Below is a small trained network, with its code and all its weights. Each question gives an input and a target symbol and asks what happens when units are switched off, that is, made to give their printed mean instead of their output.

import numpy as np


def w(rows, s, z=0):
    codes = np.array(rows[::2]) - 128.0
    scale = np.full(codes.shape[1], s)
    scale[-1] = z or s
    return codes * scale


def f(y):
    return y / 2 * (1 + np.tanh(0.7978845608 * (y + 0.044715 * y**3)))


def softmax(a):
    e = np.exp(a - a.max(-1, keepdims=True))
    return e / e.sum(-1, keepdims=True)


def log_softmax(a):
    a = a - a.max(-1, keepdims=True)
    return a - np.log(np.exp(a).sum(-1, keepdims=True))


def net(x, mask):
    ids = ['Φαδζθλστω'.index(c) for c in x.split()]
    T = len(ids)
    res = E[ids] + P[:T]
    u = 0
    for l in range(2):
        q, k, v = (res @ M[l].T for M in (Q, K, V))
        z = softmax(np.where(np.tri(T) > 0, q @ k.T / 2**0.5, -1e9)) @ v
        res = res + np.where(mask[u], z, O[l][:, -1]) @ O[l][:, :-1]
        u += 1
        y = f(res @ A[l][:, :-1].T + A[l][:, -1])
        res = res + np.where(mask[u : u + 8], y, B[l][:, -1]) @ B[l][:, :-1]
        u += 8
    return log_softmax(res[-1] @ U[:, :-1].T + U[:, -1])


Q, K, V, O, A, B = {}, {}, {}, {}, {}, {}
E = w([
[102,129,97,128],'Φ',
[51,116,129,121],'α',
[89,140,168,74],'δ',
[91,119,140,92],'ζ',
[169,97,89,108],'θ',
[145,143,146,74],'λ',
[244,15,37,135],'σ',
[166,54,8,145],'τ',
[207,105,142,67],'ω',
],0.011)
P = w([
[70,32,56,2],'0',
[2,8,2,192],'1',
[24,10,62,175],'2',
[57,23,92,147],'3',
[113,99,162,121],'4',
[122,114,147,88],'5',
[129,108,108,65],'6',
[133,88,67,34],'7',
[128,98,43,38],'8',
[108,100,36,27],'9',
[75,70,17,32],'10',
],0.0051)
Q[0] = w([
[7,130,32,17],'L0H0',
[137,2,42,18],'L0H0',
],0.0059)
K[0] = w([
[168,117,118,84],'L0H0',
[112,121,105,2],'L0H0',
],0.014)
V[0] = w([
[22,92,70,254],'L0H0',
[25,157,193,34],'L0H0',
],0.0073)
O[0] = w([
[138,140,85,34,116],'L0H0',
[116,248,99,157,250],'L0H0',
],0.013,0.0016)
A[0] = w([
[61,112,161,35,84],'L0N0',
[224,225,29,246,158],'L0N1',
[237,161,76,114,90],'L0N2',
[51,184,50,135,32],'L0N3',
[110,253,60,35,87],'L0N4',
[58,37,79,180,253],'L0N5',
[37,134,249,116,69],'L0N6',
[233,97,101,204,125],'L0N7',
],0.0065,0.0074)
B[0] = w([
[101,92,52,129,133],'L0N0',
[79,121,182,87,153],'L0N1',
[75,33,113,98,126],'L0N2',
[70,74,102,115,123],'L0N3',
[89,150,81,131,147],'L0N4',
[193,175,151,88,254],'L0N5',
[92,12,173,59,120],'L0N6',
[57,101,157,96,136],'L0N7',
],0.011,0.0091)
Q[1] = w([
[225,255,137,82],'L1H0',
[239,84,156,131],'L1H0',
],0.0076)
K[1] = w([
[169,4,132,2],'L1H0',
[113,103,12,145],'L1H0',
],0.0065)
V[1] = w([
[238,189,57,155],'L1H0',
[95,254,248,139],'L1H0',
],0.0084)
O[1] = w([
[83,64,104,251,255],'L1H0',
[229,161,87,140,28],'L1H0',
],0.013,0.004)
A[1] = w([
[134,89,7,155,237],'L1N0',
[121,166,213,143,197],'L1N1',
[39,68,138,137,2],'L1N2',
[65,135,145,96,116],'L1N3',
[41,126,183,166,151],'L1N4',
[88,159,174,145,59],'L1N5',
[152,83,200,66,182],'L1N6',
[83,205,146,156,105],'L1N7',
],0.011,0.0067)
B[1] = w([
[64,178,221,123,254],'L1N0',
[144,61,11,251,155],'L1N1',
[181,175,172,90,238],'L1N2',
[79,135,82,169,197],'L1N3',
[211,92,159,102,237],'L1N4',
[160,235,86,82,126],'L1N5',
[148,159,2,178,200],'L1N6',
[205,194,68,135,148],'L1N7',
],0.0089,0.0078)
U = w([
[50,140,122,128,96],'Φ',
[89,178,120,82,114],'α',
[183,214,125,39,21],'δ',
[151,191,162,121,38],'ζ',
[103,121,191,168,154],'θ',
[180,165,154,192,59],'λ',
[131,111,45,62,66],'σ',
[157,118,191,2,253],'τ',
[146,93,154,230,193],'ω',
],0.0082,0.0031)

Each question gives the input, a string of symbols that net reads in full, and the target symbol t.
The units are the heads (2 rows each of Q, K, V and O) and the neurons (one row each of A and B). Each row of codes is followed by its name. A weight is (code - 128) times the scale printed after its matrix; where a second scale follows, it is the last column's (O, A, B and U).
mask holds one flag per unit, layer by layer, with each layer's heads first. A switched-off unit (its flag False) gives its mean, the last column of its rows in O or B, instead of its output. The means were averaged over made-up inputs and are rounded, as every weight is.
A unit's drop is (log p(t) with every unit on - log p(t) with that unit switched off) / (log p(t) with every unit on - log p(t) with every unit switched off).
The circuit of an input: a set's keep is (log p(t) with only the set's units on - log p(t) with every unit switched off) / (log p(t) with every unit on - log p(t) with every unit switched off). Starting from the 12 units with the biggest drops (on a tie, the unit counted first), units are removed one at a time, each time the one whose removal leaves the highest keep (on an exact tie, the one counted first), for as long as the keep stays at least 0.8.
units of the circuit, in order: the units of the circuit, biggest drop first
unit that matters most: the unit with the biggest drop
k most important neurons: the k neurons with the biggest drops, biggest first
k most important neurons of layer l: the k neurons of layer l with the biggest drops, biggest first
input σ τ Φ, target σ: units of the circuit, in order -> L1N6, L0H0, L1H0
input δ σ τ θ, target δ: units of the circuit, in order -> L0N1, L0H0, L1H0, L0N7
input ω ζ α, target λ: units of the circuit, in order -> L0H0, L1H0, L0N5
input σ Φ δ θ δ θ τ θ, target σ: units of the circuit, in order -> L0H0, L1N6, L1H0, L1N0
input θ Φ ζ δ ω α, target ω: 2 most important neurons of layer 1 -> L1N2, L1N1
input τ ω δ τ λ σ, target τ: units of the circuit, in order -> L1N2, L1H0, L0H0
input τ ζ λ τ, target τ: units of the circuit, in order -> L0H0, L1N2, L1H0
input τ λ Φ, target τ: 3 most important neurons -> L1N4, L1N2, L0N1
input τ Φ α τ τ α λ τ ζ λ α, target τ: 4 most important neurons -> L1N4, L1N2, L0N1, L1N6
input σ τ θ, target σ: most important neuron -> L1N6
input σ θ ζ, target σ: 2 most important neurons -> L1N6, L0N7
input δ ζ δ τ α σ λ α, target δ: units of the circuit, in order -> L1H0, L0N1, L0H0, L0N7
input δ Φ θ, target δ: units of the circuit, in order -> L0N1, L0H0, L1H0
input τ α λ α α, target τ: 2 most important neurons of layer 0 -> L0N5, L0N1
input τ Φ σ Φ, target τ: units of the circuit, in order -> L0H0, L1H0
input σ τ Φ θ α ω ω α, target ω: unit that matters most -> L1N1
input τ λ τ α δ σ, target τ: 3 most important neurons of layer 0 -> L0N1, L0N5, L0N3
input σ δ ζ λ, target σ: 4 most important neurons of layer 1 -> L1N6, L1N1, L1N0, L1N3
input τ τ ζ δ, target τ: 3 most important neurons -> L1N4, L1N2, L0N5
input δ Φ α δ, target δ: 2 most important neurons of layer 0 -> L0N1, L0N3
